Below are the code and all the weights of a small trained network. Each question names an input and a class and asks about switching units off, where a switched-off unit gives its printed mean instead of its output.

import numpy as np


def w(rows, s, z=0):
    codes = np.array(rows[::2]) - 128.0
    scale = np.full(codes.shape[1], s)
    scale[-1] = z or s
    return codes * scale


def f(y):
    return y / 2 * (1 + np.tanh(0.7978845608 * (y + 0.044715 * y**3)))


def log_softmax(a):
    a = a - a.max(-1, keepdims=True)
    return a - np.log(np.exp(a).sum(-1, keepdims=True))


def net(x, mask):
    res = np.array(x, float).reshape(1, 7) / 4 @ E
    y = f(res @ A[0][:, :-1].T + A[0][:, -1])
    res = res + np.where(mask, y, B[0][:, -1]) @ B[0][:, :-1]
    return log_softmax(res[-1] @ U[:, :-1].T + U[:, -1])


A, B = {}, {}
E = w([
[124,131,125],'x0',
[128,127,128],'x1',
[125,128,129],'x2',
[128,127,128],'x3',
[136,131,132],'x4',
[190,2,62],'x5',
[141,213,7],'x6',
],0.0084)
A[0] = w([
[109,104,194,128],'neuron 1',
[140,221,69,55],'neuron 2',
[142,189,25,46],'neuron 3',
[68,232,181,4],'neuron 4',
[154,213,2,35],'neuron 5',
[39,218,201,156],'neuron 6',
[47,72,190,170],'neuron 7',
],0.0075,0.0021)
B[0] = w([
[77,166,155,170],'neuron 1',
[110,145,163,190],'neuron 2',
[163,114,236,196],'neuron 3',
[76,3,155,213],'neuron 4',
[91,117,239,226],'neuron 5',
[101,34,56,254],'neuron 6',
[211,255,168,197],'neuron 7',
],0.0086,0.0055)
U = w([
[116,19,80,67],'0',
[184,246,222,38],'1',
[137,168,92,255],'2',
],0.013,0.0063)

Each question gives the input, the list of numbers given to net, and the class t.
The units are the neurons (one row each of A and B). Each row of codes is followed by its name. A weight is (code - 128) times the scale printed after its matrix; where a second scale follows, it is the last column's (A, B and U).
mask holds one flag per neuron, in row order. A switched-off neuron (its flag False) gives its mean, the last column of its row in B, instead of its output. The means were averaged over made-up inputs and are rounded, as every weight is.
A unit's drop is (log p(t) with every unit on - log p(t) with that unit switched off) / (log p(t) with every unit on - log p(t) with every unit switched off).
The circuit of an input: a set's keep is (log p(t) with only the set's units on - log p(t) with every unit switched off) / (log p(t) with every unit on - log p(t) with every unit switched off). Starting from all 7 units, units are removed one at a time, each time the one whose removal leaves the highest keep (on an exact tie, the one counted first), for as long as the keep stays at least 0.8.
units of the circuit, in order: the units of the circuit, biggest drop first
most important unit: the unit with the biggest drop
k most important neurons: the k neurons with the biggest drops, biggest first
drop of u: that unit's drop, to one decimal
input [3,2,-8,-4,0,4,-2], class 2: 2 most important neurons	(neuron 6; neuron 4)
input [-7,7,-2,-5,7,2,6], class 1: units of the circuit, in order	(neuron 6; neuron 5)
input [-1,4,2,-2,-6,-4,4], class 0: units of the circuit, in order	(neuron 7; neuron 4)
input [-4,-4,3,7,2,-3,6], class 1: 3 most important neurons	(neuron 5; neuron 3; neuron 2)
input [3,-3,2,5,-2,-8,7], class 0: units of the circuit, in order	(neuron 6; neuron 4)
input [1,2,-1,0,7,4,-8], class 1: 2 most important neurons	(neuron 7; neuron 6)
input [-6,3,2,0,3,1,5], class 1: most important unit	neuron 6
input [-7,-7,4,-4,-1,-5,-5], class 0: drop of neuron 6	1.2
input [4,7,3,4,7,0,-8], class 1: drop of neuron 7	0.2
input [5,-8,-5,-6,-5,-7,-3], class 0: drop of neuron 4	0.2
